Here is a tiny trained network, its code and every weight. The questions are about switching its units off for an input and a class, where a switched-off unit gives its printed mean instead of its output.

import numpy as np


def w(rows, s, z=0):
    codes = np.array(rows[::2]) - 128.0
    scale = np.full(codes.shape[1], s)
    scale[-1] = z or s
    return codes * scale


def f(y):
    return np.maximum(y, 0)


def log_softmax(a):
    a = a - a.max(-1, keepdims=True)
    return a - np.log(np.exp(a).sum(-1, keepdims=True))


def net(x, mask):
    res = np.array(x, float).reshape(1, 5) / 4 @ E
    y = f(res @ A[0][:, :-1].T + A[0][:, -1])
    res = res + np.where(mask, y, B[0][:, -1]) @ B[0][:, :-1]
    return log_softmax(res[-1] @ U[:, :-1].T + U[:, -1])


A, B = {}, {}
E = w([
[37,136,36],'x0',
[57,254,174],'x1',
[129,125,131],'x2',
[129,130,130],'x3',
[31,62,217],'x4',
],0.0075)
A[0] = w([
[77,80,138,91],'N0',
[103,185,112,101],'N1',
[154,151,77,62],'N2',
[114,161,184,114],'N3',
[168,224,188,98],'N4',
[190,165,94,98],'N5',
[148,190,153,125],'N6',
[189,179,82,94],'N7',
[177,124,161,142],'N8',
[174,71,99,118],'N9',
[46,113,74,101],'N10',
[126,74,93,141],'N11',
[64,160,65,93],'N12',
[51,102,15,64],'N13',
[94,175,141,78],'N14',
[124,165,23,122],'N15',
[101,134,76,83],'N16',
[83,96,162,80],'N17',
[190,96,159,127],'N18',
[76,174,188,98],'N19',
[111,151,163,124],'N20',
[193,176,19,93],'N21',
[156,137,170,238],'N22',
[84,91,172,89],'N23',
[70,124,73,72],'N24',
[73,131,162,36],'N25',
[163,163,81,94],'N26',
[151,108,175,9],'N27',
[109,137,75,54],'N28',
[232,11,94,145],'N29',
[91,179,193,81],'N30',
[150,188,194,109],'N31',
[144,234,114,119],'N32',
[182,176,83,77],'N33',
[208,189,104,112],'N34',
[86,74,182,83],'N35',
[96,134,113,2],'N36',
[62,93,164,69],'N37',
],0.012,0.0051)
B[0] = w([
[75,163,136,163],'N0',
[117,144,74,165],'N1',
[96,128,134,151],'N2',
[142,85,85,170],'N3',
[138,77,82,193],'N4',
[95,135,165,174],'N5',
[118,104,102,170],'N6',
[87,154,172,179],'N7',
[138,72,142,173],'N8',
[116,132,80,184],'N9',
[217,120,184,180],'N10',
[69,169,92,171],'N11',
[202,93,86,179],'N12',
[199,12,89,190],'N13',
[56,161,100,162],'N14',
[136,184,176,187],'N15',
[156,110,157,152],'N16',
[94,197,177,162],'N17',
[155,81,104,182],'N18',
[121,108,88,189],'N19',
[116,66,79,159],'N20',
[103,162,180,204],'N21',
[138,113,167,197],'N22',
[93,201,177,169],'N23',
[195,116,129,163],'N24',
[141,117,128,157],'N25',
[91,147,175,163],'N26',
[121,2,88,141],'N27',
[185,121,159,144],'N28',
[102,116,47,254],'N29',
[110,84,84,183],'N30',
[116,60,88,180],'N31',
[155,106,65,192],'N32',
[73,170,184,170],'N33',
[84,133,187,191],'N34',
[75,192,176,176],'N35',
[195,168,162,132],'N36',
[83,171,184,172],'N37',
],0.0097,0.01)
U = w([
[180,53,143,254],'0',
[68,185,222,46],'1',
[107,103,2,31],'2',
],0.0087,0.0078)

Each question gives the input, the list of numbers given to net, and the class t.
The units are the neurons (one row each of A and B). Each row of codes is followed by its name. A weight is (code - 128) times the scale printed after its matrix; where a second scale follows, it is the last column's (A, B and U).
mask holds one flag per neuron, in row order. A switched-off neuron (its flag False) gives its mean, the last column of its row in B, instead of its output. The means were averaged over made-up inputs and are rounded, as every weight is.
A unit's drop is (log p(t) with every unit on - log p(t) with that unit switched off) / (log p(t) with every unit on - log p(t) with every unit switched off).
The circuit of an input: a set's keep is (log p(t) with only the set's units on - log p(t) with every unit switched off) / (log p(t) with every unit on - log p(t) with every unit switched off). Starting from the 12 units with the biggest drops (on a tie, the unit counted first), units are removed one at a time, each time the one whose removal leaves the highest keep (on an exact tie, the one counted first), for as long as the keep stays at least 0.8.
circuit, biggest first: the units of the circuit, biggest drop first
k most important neurons: the k neurons with the biggest drops, biggest first
drop when u is switched off: that unit's drop, to one decimal
input [8,-5,-8,-1,2], class 0: circuit, biggest first	[N10; N13]
input [0,-5,0,8,0], class 2: circuit, biggest first	[N29; N10]
input [7,-5,5,7,-8], class 1: circuit, biggest first	[N21; N15]
input [7,3,-8,6,7], class 0: circuit, biggest first	[N10]
input [8,5,-6,6,-5], class 0: 2 most important neurons	[N13; N12]
input [8,5,-7,-2,-7], class 0: 3 most important neurons	[N13; N12; N32]
input [8,8,-1,0,6], class 0: 2 most important neurons	[N10; N29]
input [0,-4,-2,-5,0], class 2: 2 most important neurons	[N29; N10]
input [-2,4,5,-4,3], class 2: drop when N21 is switched off	0.2
input [5,1,-3,1,2], class 0: drop when N10 is switched off	0.1
input [6,1,-6,-2,5], class 0: drop when N13 is switched off	1.0
input [0,5,8,-3,4], class 2: drop when N19 is switched off	0.5
